Below is a small trained network, with its code and all its weights. Each question gives an input and a target symbol and asks what happens when units are switched off, that is, made to give their printed mean instead of their output.

import numpy as np


def w(rows, s, z=0):
    codes = np.array(rows[::2]) - 128.0
    scale = np.full(codes.shape[1], s)
    scale[-1] = z or s
    return codes * scale


def f(y):
    return y / 2 * (1 + np.tanh(0.7978845608 * (y + 0.044715 * y**3)))


def softmax(a):
    e = np.exp(a - a.max(-1, keepdims=True))
    return e / e.sum(-1, keepdims=True)


def log_softmax(a):
    a = a - a.max(-1, keepdims=True)
    return a - np.log(np.exp(a).sum(-1, keepdims=True))


def net(x, mask):
    ids = ['ΓΔλμξτφ'.index(c) for c in x.split()]
    T = len(ids)
    res = E[ids] + P[:T]
    r = res
    for j in range(3):
        rows = slice(2 * j, 2 * j + 2)
        q, k, v = (r @ M[0][rows].T for M in (Q, K, V))
        z = softmax(np.where(np.tri(T) > 0, q @ k.T / 2**0.5, -1e9)) @ v
        o = O[0][rows]
        res = res + np.where(mask[j], z, o[:, -1]) @ o[:, :-1]
    y = f(res @ A[0][:, :-1].T + A[0][:, -1])
    res = res + np.where(mask[3:7], y, B[0][:, -1]) @ B[0][:, :-1]
    return log_softmax(res[-1] @ U[:, :-1].T + U[:, -1])


Q, K, V, O, A, B = {}, {}, {}, {}, {}, {}
E = w([
[233,77,23],'Γ',
[140,48,132],'Δ',
[182,97,247],'λ',
[190,120,131],'μ',
[249,151,210],'ξ',
[235,111,101],'τ',
[148,19,39],'φ',
],0.014)
P = w([
[34,199,117],'0',
[151,56,77],'1',
[134,37,76],'2',
[139,53,123],'3',
[165,98,135],'4',
[163,73,82],'5',
[162,59,61],'6',
[154,64,123],'7',
[182,88,139],'8',
[185,90,165],'9',
[211,122,254],'10',
[164,66,179],'11',
[159,61,154],'12',
],0.009)
Q[0] = w([
[176,71,115],'head 0',
[81,33,242],'head 0',
[38,193,68],'head 1',
[67,185,141],'head 1',
[219,2,177],'head 2',
[166,154,94],'head 2',
],0.0089)
K[0] = w([
[1,252,41],'head 0',
[138,223,79],'head 0',
[243,164,36],'head 1',
[156,123,126],'head 1',
[61,252,104],'head 2',
[136,179,54],'head 2',
],0.0085)
V[0] = w([
[98,67,219],'head 0',
[89,71,61],'head 0',
[207,85,93],'head 1',
[55,161,107],'head 1',
[129,56,2],'head 2',
[85,205,78],'head 2',
],0.012)
O[0] = w([
[133,27,138,111],'head 0',
[141,100,191,127],'head 0',
[109,164,124,210],'head 1',
[122,78,152,1],'head 1',
[2,135,223,69],'head 2',
[86,101,55,90],'head 2',
],0.016,0.0076)
A[0] = w([
[71,153,38,121],'neuron 0',
[21,138,176,81],'neuron 1',
[245,254,227,254],'neuron 2',
[93,44,123,118],'neuron 3',
],0.0095,0.0081)
B[0] = w([
[72,131,80,136],'neuron 0',
[223,183,254,149],'neuron 1',
[82,98,96,252],'neuron 2',
[53,134,143,129],'neuron 3',
],0.0073,0.029)
U = w([
[138,247,151,87],'Γ',
[53,2,178,166],'Δ',
[203,81,191,67],'λ',
[108,160,133,165],'μ',
[189,229,127,94],'ξ',
[39,164,110,254],'τ',
[148,129,197,93],'φ',
],0.0064,0.006)

Each question gives the input, a string of symbols that net reads in full, and the target symbol t.
The units are the heads (2 rows each of Q, K, V and O) and the neurons (one row each of A and B). Each row of codes is followed by its name. A weight is (code - 128) times the scale printed after its matrix; where a second scale follows, it is the last column's (O, A, B and U).
mask holds one flag per unit, heads first, then neurons. A switched-off unit (its flag False) gives its mean, the last column of its rows in O or B, instead of its output. The means were averaged over made-up inputs and are rounded, as every weight is.
A unit's drop is (log p(t) with every unit on - log p(t) with that unit switched off) / (log p(t) with every unit on - log p(t) with every unit switched off).
The circuit of an input: a set's keep is (log p(t) with only the set's units on - log p(t) with every unit switched off) / (log p(t) with every unit on - log p(t) with every unit switched off). Starting from all 7 units, units are removed one at a time, each time the one whose removal leaves the highest keep (on an exact tie, the one counted first), for as long as the keep stays at least 0.8.
units of the circuit, in order: the units of the circuit, biggest drop first
most important unit: the unit with the biggest drop
k most important neurons: the k neurons with the biggest drops, biggest first
drop of u: that unit's drop, to one decimal
input Δ φ λ τ Δ ξ μ μ, target Δ: units of the circuit, in order	(head 2; head 0)
input Γ Γ μ ξ Δ Γ τ μ Δ, target Γ: most important neuron	(neuron 1)
input λ τ λ, target λ: units of the circuit, in order	(head 2; head 1)
input τ Γ Γ τ ξ μ τ τ μ ξ Γ, target τ: 2 most important neurons	(neuron 1; neuron 2)
input Δ Δ φ Δ Δ φ, target Δ: units of the circuit, in order	(head 0; head 2)
input Δ φ Γ λ λ φ τ Γ φ ξ Δ Δ τ, target Δ: units of the circuit, in order	(head 2; head 0)
input Δ φ τ Γ ξ τ φ, target Δ: units of the circuit, in order	(head 2; head 0)
input τ Γ ξ λ τ ξ Δ Γ λ λ λ, target τ: units of the circuit, in order	(neuron 2; head 0; neuron 1)
input Δ ξ ξ λ τ Γ λ φ μ μ, target Δ: units of the circuit, in order	(head 2; head 0; neuron 2)
input τ Γ τ φ ξ Γ λ Γ τ Γ, target τ: units of the circuit, in order	(head 2; neuron 1)
input λ τ φ φ τ ξ ξ Γ, target λ: units of the circuit, in order	(head 0; head 2)
input φ Γ φ Γ τ τ Δ μ Γ, target φ: units of the circuit, in order	(neuron 1; head 2; head 0)
input Γ ξ Δ, target Γ: 2 most important neurons	(neuron 1; neuron 2)
input τ λ λ, target τ: most important unit	head 0
input τ φ Γ ξ λ μ λ φ μ τ τ, target τ: 2 most important neurons	(neuron 2; neuron 1)
input Δ ξ λ Γ, target Δ: 2 most important neurons	(neuron 1; neuron 3)
input Δ Γ φ μ μ λ φ φ λ, target Δ: drop of head 1	0.1
input Γ ξ μ φ λ μ Δ λ Γ, target Γ: drop of neuron 1	0.9
input λ Δ Γ, target λ: drop of neuron 1	0.0
input Δ Γ φ μ Δ Δ Γ Δ Δ Δ φ λ, target Δ: most important unit	neuron 2
